Here is a tiny trained network, its code and every weight. The questions are about switching its units off for an input and a target symbol, where a switched-off unit gives its printed mean instead of its output.

import numpy as np


def w(rows, s, z=0):
    codes = np.array(rows[::2]) - 128.0
    scale = np.full(codes.shape[1], s)
    scale[-1] = z or s
    return codes * scale


def f(y):
    return np.maximum(y, 0)


def softmax(a):
    e = np.exp(a - a.max(-1, keepdims=True))
    return e / e.sum(-1, keepdims=True)


def log_softmax(a):
    a = a - a.max(-1, keepdims=True)
    return a - np.log(np.exp(a).sum(-1, keepdims=True))


def net(x, mask):
    ids = ['ΔΠΦΨαβγζλμσ'.index(c) for c in x.split()]
    T = len(ids)
    res = E[ids] + P[:T]
    u = 0
    for l in range(2):
        r = res
        for j in range(3):
            rows = slice(2 * j, 2 * j + 2)
            q, k, v = (r @ M[l][rows].T for M in (Q, K, V))
            z = softmax(np.where(np.tri(T) > 0, q @ k.T / 2**0.5, -1e9)) @ v
            o = O[l][rows]
            res = res + np.where(mask[u + j], z, o[:, -1]) @ o[:, :-1]
        u += 3
        y = f(res @ A[l][:, :-1].T + A[l][:, -1])
        res = res + np.where(mask[u : u + 12], y, B[l][:, -1]) @ B[l][:, :-1]
        u += 12
    return log_softmax(res[-1] @ U[:, :-1].T + U[:, -1])


Q, K, V, O, A, B = {}, {}, {}, {}, {}, {}
E = w([
[44,97,59,76,172],'Δ',
[68,114,188,197,162],'Π',
[136,86,154,128,179],'Φ',
[176,21,83,95,167],'Ψ',
[176,85,138,96,105],'α',
[158,73,135,109,92],'β',
[184,72,106,59,35],'γ',
[179,97,98,241,163],'ζ',
[100,193,106,147,189],'λ',
[148,86,244,161,89],'μ',
[103,190,53,178,86],'σ',
],0.011)
P = w([
[159,184,109,117,142],'0',
[44,54,138,152,99],'1',
[163,196,139,115,149],'2',
[2,35,109,175,65],'3',
[174,206,134,124,149],'4',
[56,70,83,190,77],'5',
[177,211,113,128,143],'6',
[84,78,112,176,101],'7',
[173,205,130,122,149],'8',
],0.0075)
Q[0] = w([
[108,16,145,68,122],'L0H1',
[70,85,81,145,44],'L0H1',
[63,3,201,138,157],'L0H2',
[56,26,146,170,134],'L0H2',
[228,195,146,53,145],'L0H3',
[89,187,19,121,72],'L0H3',
],0.0075)
K[0] = w([
[90,100,50,61,149],'L0H1',
[34,26,138,191,124],'L0H1',
[140,196,29,211,194],'L0H2',
[141,254,35,241,135],'L0H2',
[116,135,88,63,214],'L0H3',
[63,70,73,150,82],'L0H3',
],0.0071)
V[0] = w([
[130,194,37,65,128],'L0H1',
[12,3,91,103,12],'L0H1',
[104,177,27,221,135],'L0H2',
[112,217,162,99,129],'L0H2',
[162,216,176,129,167],'L0H3',
[169,217,212,74,119],'L0H3',
],0.0034)
O[0] = w([
[183,100,203,158,164,88],'L0H1',
[98,47,142,99,36,254],'L0H1',
[44,24,169,186,132,244],'L0H2',
[3,102,213,67,123,102],'L0H2',
[206,96,203,135,150,61],'L0H3',
[184,90,224,190,139,24],'L0H3',
],0.0035,0.0016)
A[0] = w([
[77,116,104,123,140,117],'L0N1',
[135,34,129,65,89,128],'L0N2',
[87,139,120,64,121,121],'L0N3',
[163,150,179,117,110,53],'L0N4',
[98,63,155,157,160,207],'L0N5',
[151,124,206,137,102,4],'L0N6',
[109,163,159,146,196,181],'L0N7',
[118,97,185,128,92,84],'L0N8',
[236,127,105,123,255,156],'L0N9',
[167,171,191,172,182,235],'L0N10',
[150,108,144,176,89,59],'L0N11',
[64,76,155,180,152,118],'L0N12',
],0.0097,0.0016)
B[0] = w([
[189,104,108,107,155,191],'L0N1',
[108,112,180,182,66,217],'L0N2',
[204,106,144,161,189,149],'L0N3',
[218,114,84,143,189,150],'L0N4',
[133,102,139,138,63,233],'L0N5',
[166,117,58,188,148,170],'L0N6',
[149,225,167,111,122,173],'L0N7',
[130,81,68,152,167,193],'L0N8',
[2,90,201,87,164,190],'L0N9',
[155,207,155,151,149,205],'L0N10',
[116,105,110,139,185,183],'L0N11',
[155,68,135,102,38,255],'L0N12',
],0.0081,0.0039)
Q[1] = w([
[115,106,201,78,184],'L1H1',
[177,113,244,44,178],'L1H1',
[116,84,112,181,63],'L1H2',
[171,255,154,61,230],'L1H2',
[141,221,160,83,183],'L1H3',
[182,230,111,67,150],'L1H3',
],0.0069)
K[1] = w([
[142,48,255,68,160],'L1H1',
[173,99,251,110,234],'L1H1',
[86,162,76,109,65],'L1H2',
[150,134,215,89,154],'L1H2',
[64,160,229,63,117],'L1H3',
[102,158,191,18,80],'L1H3',
],0.0063)
V[1] = w([
[168,85,232,134,149],'L1H1',
[160,186,49,155,68],'L1H1',
[127,3,196,143,102],'L1H2',
[161,204,55,131,117],'L1H2',
[179,121,126,223,171],'L1H3',
[136,116,60,171,158],'L1H3',
],0.0057)
O[1] = w([
[171,137,223,142,148,63],'L1H1',
[95,183,52,160,99,221],'L1H1',
[231,102,244,157,197,252],'L1H2',
[102,86,19,90,35,92],'L1H2',
[153,84,152,248,167,182],'L1H3',
[121,1,123,143,159,153],'L1H3',
],0.0052,0.0032)
A[1] = w([
[117,251,122,197,88,167],'L1N1',
[208,125,164,121,95,174],'L1N2',
[151,169,211,5,61,221],'L1N3',
[241,152,72,135,179,185],'L1N4',
[230,145,47,151,230,179],'L1N5',
[206,26,137,150,1,153],'L1N6',
[91,109,39,95,168,80],'L1N7',
[230,58,135,147,40,167],'L1N8',
[106,224,27,41,224,253],'L1N9',
[214,249,118,212,111,145],'L1N10',
[206,112,171,176,91,120],'L1N11',
[54,155,56,208,54,158],'L1N12',
],0.0059,0.0039)
B[1] = w([
[101,103,160,174,96,197],'L1N1',
[169,158,133,112,134,172],'L1N2',
[222,152,123,78,2,155],'L1N3',
[137,77,64,99,130,167],'L1N4',
[157,76,79,96,150,171],'L1N5',
[75,176,100,123,151,254],'L1N6',
[181,151,183,118,201,148],'L1N7',
[106,173,97,123,154,227],'L1N8',
[62,131,145,70,164,190],'L1N9',
[102,82,110,175,81,197],'L1N10',
[161,146,107,107,168,189],'L1N11',
[94,81,140,101,110,228],'L1N12',
],0.009)
U = w([
[187,83,87,173,153,79],'Δ',
[171,209,59,91,84,5],'Π',
[152,169,118,113,120,193],'Φ',
[71,79,84,142,73,214],'Ψ',
[122,137,104,57,207,82],'α',
[135,2,210,103,113,33],'β',
[86,166,166,218,223,151],'γ',
[152,143,179,208,45,68],'ζ',
[131,163,162,107,130,215],'λ',
[161,131,135,90,101,135],'μ',
[89,226,138,115,145,32],'σ',
],0.0086,0.0022)

Each question gives the input, a string of symbols that net reads in full, and the target symbol t.
The units are the heads (2 rows each of Q, K, V and O) and the neurons (one row each of A and B). Each row of codes is followed by its name. A weight is (code - 128) times the scale printed after its matrix; where a second scale follows, it is the last column's (O, A, B and U).
mask holds one flag per unit, layer by layer, with each layer's heads first. A switched-off unit (its flag False) gives its mean, the last column of its rows in O or B, instead of its output. The means were averaged over made-up inputs and are rounded, as every weight is.
A unit's drop is (log p(t) with every unit on - log p(t) with that unit switched off) / (log p(t) with every unit on - log p(t) with every unit switched off).
The circuit of an input: a set's keep is (log p(t) with only the set's units on - log p(t) with every unit switched off) / (log p(t) with every unit on - log p(t) with every unit switched off). Starting from the 12 units with the biggest drops (on a tie, the unit counted first), units are removed one at a time, each time the one whose removal leaves the highest keep (on an exact tie, the one counted first), for as long as the keep stays at least 0.8.
units of the circuit, in order: the units of the circuit, biggest drop first
top k neurons: the k neurons with the biggest drops, biggest first
top k neurons in layer l: the k neurons of layer l with the biggest drops, biggest first
which heads matter: for each layer, one digit per head in row order, 1 if its drop is at least 0.15 and else 0, layers parted by /
drop of u: that unit's drop, to one decimal
input σ μ γ β, target γ: top 4 neurons => L0N8; L1N6; L0N2; L1N8
input μ σ σ μ α σ ζ μ, target Ψ: units of the circuit, in order => L1H2; L0N5; L0N12; L1N6
input μ Ψ Ψ Π Δ γ Δ σ ζ, target γ: top 2 neurons => L0N9; L0N12
input σ Φ Π μ, target γ: top 2 neurons => L0N8; L0N6
input μ σ α γ σ Δ Δ, target α: top 2 neurons => L1N9; L0N12
input σ μ Π Ψ, target γ: top 4 neurons => L1N6; L0N2; L0N8; L1N8
input ζ Ψ μ Π, target γ: top 3 neurons => L1N6; L1N8; L0N6
input μ μ λ α, target γ: top neuron => L1N6
input σ σ σ Δ γ Φ ζ, target γ: top 2 neurons in layer 0 => L0N9; L0N12
input σ σ Π, target ζ: top 2 neurons => L0N7; L0N10
input μ Ψ Π Ψ λ, target σ: which heads matter => 100 / 010
input α μ λ β, target γ: top 3 neurons in layer 0 => L0N8; L0N2; L0N6
input ζ μ γ μ, target γ: which heads matter => 000 / 010
input Δ μ σ α μ γ μ Φ, target γ: top 2 neurons => L1N6; L0N6
input Π μ Ψ, target β: top 2 neurons => L0N9; L1N6
input ζ α μ Ψ, target γ: top neuron => L1N6
input μ Ψ μ Π, target γ: top 2 neurons => L1N6; L1N8
input σ β σ, target Ψ: top 2 neurons in layer 1 => L1N10; L1N1
input σ μ σ Ψ Π, target ζ: drop of L0N7 => 0.2
input σ Π σ γ γ, target Π: drop of L1N3 => 0.3
input σ σ μ σ Φ Δ Δ, target α: drop of L0N2 => 0.2
input Ψ Ψ σ Π σ σ σ Π, target Ψ: top neuron => L0N12
